Each row is followed by its class number.
[ 119  -20  -80 -229 -205 -109  -67  -21 -101 -119   29   60 -206  204
  215 -223  -91  -83  153  -31 -100  -13  -55  -49   71  -31 -102  -83
  -48   54 -281  102 -133  -82  -43  -75 -310  101  361]  6
[ -10  147 -138  141  117 -209   70  166 -249  226  379 -454  418  -90
 -206  -93 -264   59  -28 -137  265 -126  104  -10  154  234  208 -179
 -112 -215   68   14  115   21  100  167   -9    2   -2]  0
[ -69  -31 -147  -67  -15  -23  -58   54  259   59   -8   31  -72   47
   44   33   27  -92  107   61   39   61  -60  -52  117   88 -234 -149
   71  126 -241  102  -44  -36   16   17 -112   60  127]  7
[ -37  -24  -97 -212 -102  115  206  -50  233   12   96   70  243   23
  -15  202   42 -304 -373 -175   26  -35    1 -136   47  119 -337  -29
  137   53 -179  125 -136    6   35   47  188  219  -93]  5
[   4   42  -61   69  121   54   66  128   20  112  -13 -175  108  -36
   -2  236    8  -16  141  239  215  -91  -37   98  -57   69   28   -1
  -17  -10    2   -1  -44   91  -17   63   65  101 -249]  8
[ 177 -101  -80   84  103  -23  117  114 -211  -38    6 -247  -57   10
  173   40  -18   66  100  182   80  -64  -99   86   -9 -105  -30    4
 -149   40  -31  -93  -58  151  -60   49  -28  121 -106]  3
[ -23   56 -131  216   76   15  -90  177   84   57   20  -74  144   39
  -50  209   21   26  179  117   87  -55  -27   73   12  -51  -53  -23
  -35    3   71   62  -66   76    7   -6   32  -52 -203]  3
[-172   39  -74   89  217 -206 -153  108 -364  154  366 -394 -181  -57
 -125 -575 -218  196  446 -197 -115  191  171  -70    7  285  128 -246
 -334 -181  -96  -56  186  286  -21 -112 -160  -71   36]  5
[ 106  115 -178  136   -7 -112 -138   55 -218  -88    7   48  -91 -203
   29   19   -2  -11   54   32  -69   75   17   16  -62 -200  149   56
 -429 -128   14  -72  -42   81  -74   40  -80   11  -43]  6
[ 105   47 -213  259   27 -134 -284  -28 -152   -2    0  -65  144   28
  -22  -29 -257  183  285  243  -49  -69   88  -81  -28 -162   13  -21
 -144  -29  -70   51 -200 -132  -46 -200  -17   77  118]  7
[ 125  192 -112  189 -233  -79 -187   77  323  -96  -39  281   -7  129
   93  -33  -17  -90   31  -61  -78   -1  -30  -93  -47   45 -164   67
   96  118  -61    4  -38 -255 -116  -55  -39  -37  180]  8
[-182 -104 -304  146   46  -80 -178  -10   96   77   20 -257  179 -100
   89   84 -116   21  152  394   85   34   55   24   98  -81  -59 -163
  -79   -4  -85   36 -128  -48  175 -208   93  122   76]  6
[-104 -183   12   15   54  132    1 -164  212  131   11 -103  251   65
  -43  221 -169  130 -145  223   39  -83  178   85  -15  -85   77  -18
  313    7  -53  -47 -115 -124  103 -158  188   15   34]  1
[ 198  -23 -153  323  -46 -113 -191   30  -32  -79 -118  177   56   53
   33  211  153   67  252 -149  -42   10  -29   78  -17 -463 -213  105
  246  -26   -4  130 -114  -23  -69 -106 -100  -34  155]  0
[  38 -136   18  -82 -107 -116 -170  169  186  -42  -28  -79 -140   70
  141  203  126   60  -41   21  -98  -55 -101  161  179 -202 -227   -8
  143   85 -160  -28   -2   21  140   -9 -157   20  183]  5
[  47   37  -66   58  -84   20  -89  -93   28   -4   -8  139  199  -93
 -114  142 -147  -14  -23   82   45  -85   24 -105 -101 -118   24   61
    8 -122  179  120  -52   -1   11  -19  145   68 -106]  1
[ -76  216 -170  327   31 -223 -183   44 -150   49  199    8  179  -82
  -85   54 -161  -55   30  -66   41    1   98  -43  -80  -94  251   50
 -109 -204  118  -83  -51  -77   30   10  162    5  -46]  3
[ -24 -106  222 -228 -238  205  323  -40  -85  -30  -68   85 -231  -11
  177 -272  310 -347 -417 -193   80  112 -269  -15  -36   22  153  -87
 -219  -59  369   52  114  252   68  -73  201  -29  -78]  2
[  25    4    7  215 -112   78   51  -97  194  -49   52  220  125   52
   85  202  -36  -48  -38  -71   58 -101   12    7 -152 -139  -52  184
  246   21   30   92  -91 -125  -45   28  119   78   29]  7
[-150   73 -192 -281   14  158   -6  274 -389 -271  -21  -78 -281 -166
   -1    8  212 -322  182  -57 -186  330  -64  184  118  153  129 -144
 -899 -129  335  257   14  461  -60  169 -134 -159 -349]  4
[-142  165  -11   52  -95   71   -4  -50  235  106 -198  379   -2   73
 -214 -117  196 -162 -121  -33 -351  145  197 -158  -13   69  122  -80
  -58  139  -88  211 -102  -14   23 -233  301 -342  -35]  0
[ -94  -17 -289  110   84 -108 -336   44   26  -44  -45  -61  -21 -144
  -21  174  113  180  248  170  -71  126   57   28  -17 -256 -129 -118
  -22   25  -75   96 -151    6   25 -108   32   12   15]  0
[ -36   65 -140  278  106 -140 -240   58   48   83  -90   86   74  -81
  -64  156   -7  103  296  372  -85    6  183  126   16 -148   48   32
 -178   -1  -34  -11  -60  -11    7 -173   16 -139 -137]  5
[ 109  240  -74  100  -36  -34   38   14 -102   23   25  241   97 -201
  -56   86   52  -79  -62  -43  -20  -10   65  -34  -49 -136   67   79
 -141 -158  -34   15  -70   23  -32   52   42  -20  -59]  4
[ -99  150 -223  253  -31  -61 -138   15  179   44   69  135  180 -159
  -64  195  -70  -76   94  169   83  -46  107  -30 -111  -65   96   69
    5  -43  -27   27  -29 -166   -2  -43   67   21  -42]  8
[-165  142  -46  -62   31  -17 -184  -86   25    3 -174  293  136    6
 -132  198   -8   37   15   66 -140  102  163  -47  -53   44   71  -24
  142  -95  107  -59  -51 -195    7 -162  238 -172 -108]  8
[  77  194   16  165   81  -58  -58   91   50   -6   89  116  -29 -290
  -83  122   79  -94  -64 -137  110   53  -69   33  -94  -50    6   40
 -165 -124  152  -90   55  -11  -95   94  -34   68 -142]  7
[ -34  145 -206  -91 -151 -127 -218   94 -178  -98  -25  174 -204    8
  189   61   92  -95    1 -204  -86  167 -100   30    3   33   69  -17
 -304  -57  -60  -55  -69   15  -91  141 -106  -27   52]  1
[-249  -16  -87  144   76  -63 -104  -98    3  110   46  -42  171  -45
 -128  -90  -96  -59  -35  132  -31   89  165  -65  -23  120  187 -111
  -20  -66   75  -16   56    1   39 -106  220 -121  -10]  3
[  44  -57  -69   93  -21   20 -150   65   56 -202  -52  -43   23   38
  163  -46  -84  150  168  455  -67  -13   22  -97   23 -169 -218   -8
 -108   84  -42 -118  -22 -169   66 -289   88   61   46]  2
[-110  -56 -204  180  223  -47 -139   78   15  169 -115 -248  143  -60
   45  129  -47  199  138  337  217   78    1   58    7  -24  127 -136
  -47   36   69   27  -97  175  116 -175  226  -23 -183]  6
[-130  -79 -287  -21 -106 -207 -372  -16 -117  -17   64 -128   80 -186
 -165  -66 -199  -80  -50  203 -133   -4  118 -125    8  -97   21  -86
 -431  -64  -53  142 -201   84  126 -118  233  103   91]  6
[ -20   -3  -23   14   93   96   73  -34  -59   15  -22   19  120  -16
   39  114  -81   43   20  200  185   -8    3  -43  -75   11   70   40
   18  -46   57  -65   -5   -2  -25   11  138   73 -144]  1
[ -19   42   38 -114   30  109   98 -166  138   55  -11  215   12  -11
 -142   26  120  -47   44  169   25   63  183    8   -8  -26  -63  -27
    0   48 -131   27  -34  -84  -46   -1   38  -58  -67]  2
[-132   39 -184  160   23   29 -148   25   68    2   32  173   60  145
  -45  201 -153  150  304  290  -34    3  154  -61 -117  -94   58  -17
  -63  -36   -6   57 -128   81  -18 -233  163 -130 -159]  8
[-282  -11 -187 -243   32  -95 -222  -49  -54 -157   96 -161    2 -139
 -113  -40  -81  122   94  261   86  396  209   -4   32  182  151 -240
 -699 -169   38 -172  187   34  109    2   80  -29  -21]  5
[ -43  127 -108  185  175  -95 -174   26 -275   45  -27    1    5  -92
  -53  241  -20   64   26  -17   -1   72   61  116  -55  -82  297   33
 -164 -205  187 -211  -29   69  -91  -64   26 -129 -205]  3
[ 177  222  -96  302  -63  -78  -83   60 -320 -174  130   26   28 -106
  -21  -97 -129  104  411  -65  -92  -77    1    5 -138 -149  127  118
 -203 -151  234   28   67  -77 -112   -1 -242  -43  -33]  8
[ -60  105 -133   59   47  -43 -158 -158   -9  -57  102  104  164 -193
 -230  118   10   67  228  242  -11  103   82   39 -100 -200  -15  -69
 -275 -179  124   -1 -102  -27  -29  -19   -1  117 -179]  7
[-112  231 -119  -23   25 -174 -426  178   81   23  -36  137 -237 -447
 -229   47   35 -130   84   89 -106  178   61   -1   22   68   21  -62
 -450 -188  107 -104  159   -9   18 -120 -141  -72  -68]  2
[-203   81    7 -108  242 -150   80  233   -7  185  152 -179 -284  -43
 -152  -24  201   34  376  229  -65  148  111  309  218   74  100 -128
 -407  -99 -230 -188   59  232   76  162 -157  -78 -202]  2
[ -81   96  -71   51   34   57  -51   59  -77 -142 -221  172  -16   95
   21  409  149   24  145   81 -143  126   19  113  -43  -12   46   83
 -179  -95  174  -26   11  174  -92   56   62 -189 -302]  3
[  25  187   17  -30  -68  121  -36  -81  -30  -41 -120  194  173   62
  -76  148  -23   60   57  -26  -77  -44   47  -12   -6   79  -10   50
  147 -117  240   80  -28  -26  -41 -104    6 -167 -145]  4
[-243  -78 -235  155  140  -41 -210   92  275  102   46 -232    4  -93
  -76   87   73  159  231  208   92   77   72   21   -4  -91  -87 -126
  150   48 -240   19  -82   -1   81  -98  134   31   85]  7
[-143 -109  -22  -36   22   55 -102 -173  212  111 -144  198  101  -91
  -97   85   81  -61 -200  124 -128   29  144   32   81 -102  -88    7
  308   90  -24   10  -66 -173   90 -147  130 -111   43]  3
[  -5 -101   -8  -86  -29   64   -9  -44   26   48   47 -147   82   59
  -72 -150 -127  233  108  174  -43  -50   49  -57  -40  105  -53 -200
  127   40  -53   35    0   -6   14 -228    3  -39  130]  0
[  33    7   11  -15 -141   42  -10   85  201  -70   -9   49  -14  203
   13  261   83   75   85   88  -15  -75   75   49   -8  -94 -104  -10
   59   81  -60    2    2 -106   37 -108   81 -159  -53]  7
[ -68  -35  -22   -8  204   27  -68  -78 -291  -38 -116 -125  -10  -87
   -8   49  167  114   66  -31   40  150   35   64   95 -152   25  -47
  -62  -74  236   10  -51  109   45  -44  152  -95 -194]  5
[ -82  -16 -277 -223   80 -115 -214 -200  -33   41   89 -301  470  -44
 -244  248 -302  272   94  158  253  101   32  -24   45  172   98 -179
  149 -163   46 -115   38 -143   80  137  128  257  -30]  7
[  82  139 -190  188   49  -88 -147   88 -208  -48   44  -96  188  -74
   12  107  -83   98  211  248   26  -28   33  -53  -30 -112  -12   -8
 -175  -54  -52 -139  -16  -98  -11  -91    9   41 -106]  1
[ 149 -113  -33   -7  -40  -74   88   58  -14   25   69 -100 -154   -4
  206 -116  -26 -144  -67  -29   43  -83  -42  -42   64   -1  -62  -17
   38  172 -398  -32   36  -70  -33  124 -180  111  265]  0
[ -36  253 -132  114  -76 -113 -140 -152 -188   51    9  162  238 -257
 -177  -15  -24  -44   75  -77   84   54  -46  -27  -76   55  213   51
 -163 -289  304  -37   61  -85  -61  118   28   65 -107]  1
[  31   21   57 -149  -53  -37 -126 -102 -126   41 -128 -123  145    8
 -126 -163  -21  135   34  264   73  -93   18 -131   99  -95   24 -133
   85   -1   -2   46  -18 -180  194 -166   57  -41  157]  2
[   7   59 -210  280   70    3  -71  150  426  247    5 -131  358 -208
 -301  343    6  159    1  344  126  -49   37   64  -49  -49 -134  -35
  -75  -46   56   -5  -69  164   99 -107  300  100 -304]  2
[ 105  138 -131  191  -31 -137 -107  -59 -318  -91  126 -155  195 -124
  -27 -123 -181   57   20 -163  -55  -33   53  -69   -2 -103  212    7
 -229 -121  140   63  -46   -8   42  -42   38   -9    4]  6
[ -60 -195   70   -4   -1  121  -16  -44  309 -101  224   12   33  126
   69    5 -180   82 -120 -115 -119 -132   59 -110  -29 -197 -212  -51
  428  105 -169   56 -153  -94   77 -192   98   36  152]  6
[-353   47 -131  470  217 -139 -224  296   62  148   39   30  -31 -181
    7  169   45  -29  145   68  -42  102   97  164  -76   13  234   66
 -129  -87  111 -157   50   42   23  -48  313 -187 -179]  6
[ -67   44 -213  140   70  -24  -58    1  -46   84  139  -69  176   54
 -122  114  -77   34  314  229   12  -49   53   -9  -60  -48    5  -42
  -40  -33  -56   54 -116   43  -52   -2   47   93 -208]  7
[-271 -130   -4  -78  -89   62 -121  170  173  -31 -240   66   21  -75
  103  -27  132   50    2  352   41  191   21   40  139  100  -97 -144
 -286  -42  -33  -26  209  -60  181 -326   21 -165  269]  1
[ 283  -15  126   25   15  -86  -39   82  -59 -108   84  -69 -176   -6
   92  -47 -105    7   45 -201  -19  -46   21   16  -28  -89  -97   64
   18   67  -30   39  -19  -27  -52   61   20   90   72]  5
[  47  172 -125   99  -24  -16 -201  -22 -117  -84   48  129  142 -158
  -94  320 -116   30  115 -122   55   43  -29   70 -148    5  130  109
 -176 -187  254  -22   46   -2 -105  245  -73   63 -202]  8
[-318  156  -88 -337 -110  -67  -69   59    7   96  236   75 -128  -41
  -37 -405  -21   -3   32  330 -255  139   53 -208  113  287   -1 -368
 -333   75 -293  -53   88  -27  178 -124 -138 -101   82]  7
[-195  -73  -77 -168    2  159  -50  -89   61   72  -53   84   88   36
  -48  300   10   41  -41   88  -81   54  106   67  -95   70   85  -80
    6    7  -49   56 -115   96   24  -95  185  -71 -188]  4
[ -73  -18 -193  127   36   15 -120   85  100    9   47  -30   74   49
   22  217   -1  -39  184  210   47  -16   -7    3  -20 -132  -81  -47
  -93   14 -105   37 -141   37    7  -73   77   70 -160]  7
[ -46   -6  128   96   18    0  -86  -51  516  240   47   49  202 -119
 -157   95 -126 -116 -277   42  170  -96   -5 -119   40  101 -121   29
  509    3   29  -63  141 -113  134    1  221  121   20]  8
[  79  -35 -125  153   29   46  -54  103  137   33   30  -77  191   14
   20  239   -6   28   68  137   66 -115  -76   34   -9 -130 -173   -8
  105   48  -27   21 -133   40   17  -60   88  111 -185]  0
[ 100   29  -10 -149  -28  -30   24   23 -253   29  -57  -35 -144 -138
  -74 -164  174  -83  -99  -58 -102   49  -27  -56  100  -46  -16  -95
 -166  -11  -23   57   13  168   -9   55   21  -77   20]  8
[-159   -9 -112  267  118   12 -120  -51  220   79   49  -21  229   62
   43   38  -82    8  165   61  163  -36  -21   29  -33  -47  -96  -77
  196  -42  135  124 -222  -59    3 -248   53   96  -66]  8
[ -28  -19  -85  185  -32   33 -187  -11  172    1 -229  241   58   21
  143   96  -20   11  164  174   92   16   15  -12  -29  -29 -151   56
  123   42  -43   40  -17 -218  -34 -161  -52  -46  164]  3
[ -81 -212 -151   87   26  -34 -108 -182  -38  111   76 -324  237  -85
  -14 -152 -219   47   65  337  191  -31   81  -65   23 -106  100 -211
   72   -7   43   87  -55  -78  182 -253  215  104  139]  3
[ -16  -43   42 -149  -84   26  -99 -127  -77  -35  -68  265  -89   84
   77   81  -98  -11  -17   42  -52   37    0  -93 -121   20  -43   22
  109  -74   55 -113   -1  -57  -69 -120  112   46    9]  8
[ 184  143  -24  148  -69   19    0  121   61  -35  -92   44  289   22
   90  148 -115   -2  -65   41   83  -57   19 -104   31   27  -82    7
   41  -52   52  100   21   30   67 -131  229  -79  -85]  7
[   2  -42 -127   56   48   -5  -16   65   16    7   19  -28   84   59
   80  132  -51   12  149  189  109  -20  -42   13  -40    0 -102  -30
  -43    6  -77  -18  -68   87  -37  -41   13  100  -94]  4
[ 220  -33  -35 -156 -113  -59   83  142   -8   43   73 -142  -62   58
  124  -73  -35  -43 -222 -288   53  -65 -182  -15   67   93  -99  -31
   80  131 -135   74  -21   89   16  202  -91  148  124]  2
[  38  -70  150 -112   54   38  -16  -11   28   13 -261  138 -231  110
    1   46   94    7   44  200   65   24   22  -31  -62  -40  -43   -5
   49   43   53    6  -10   19  -55 -123   87  -91  -10]  3
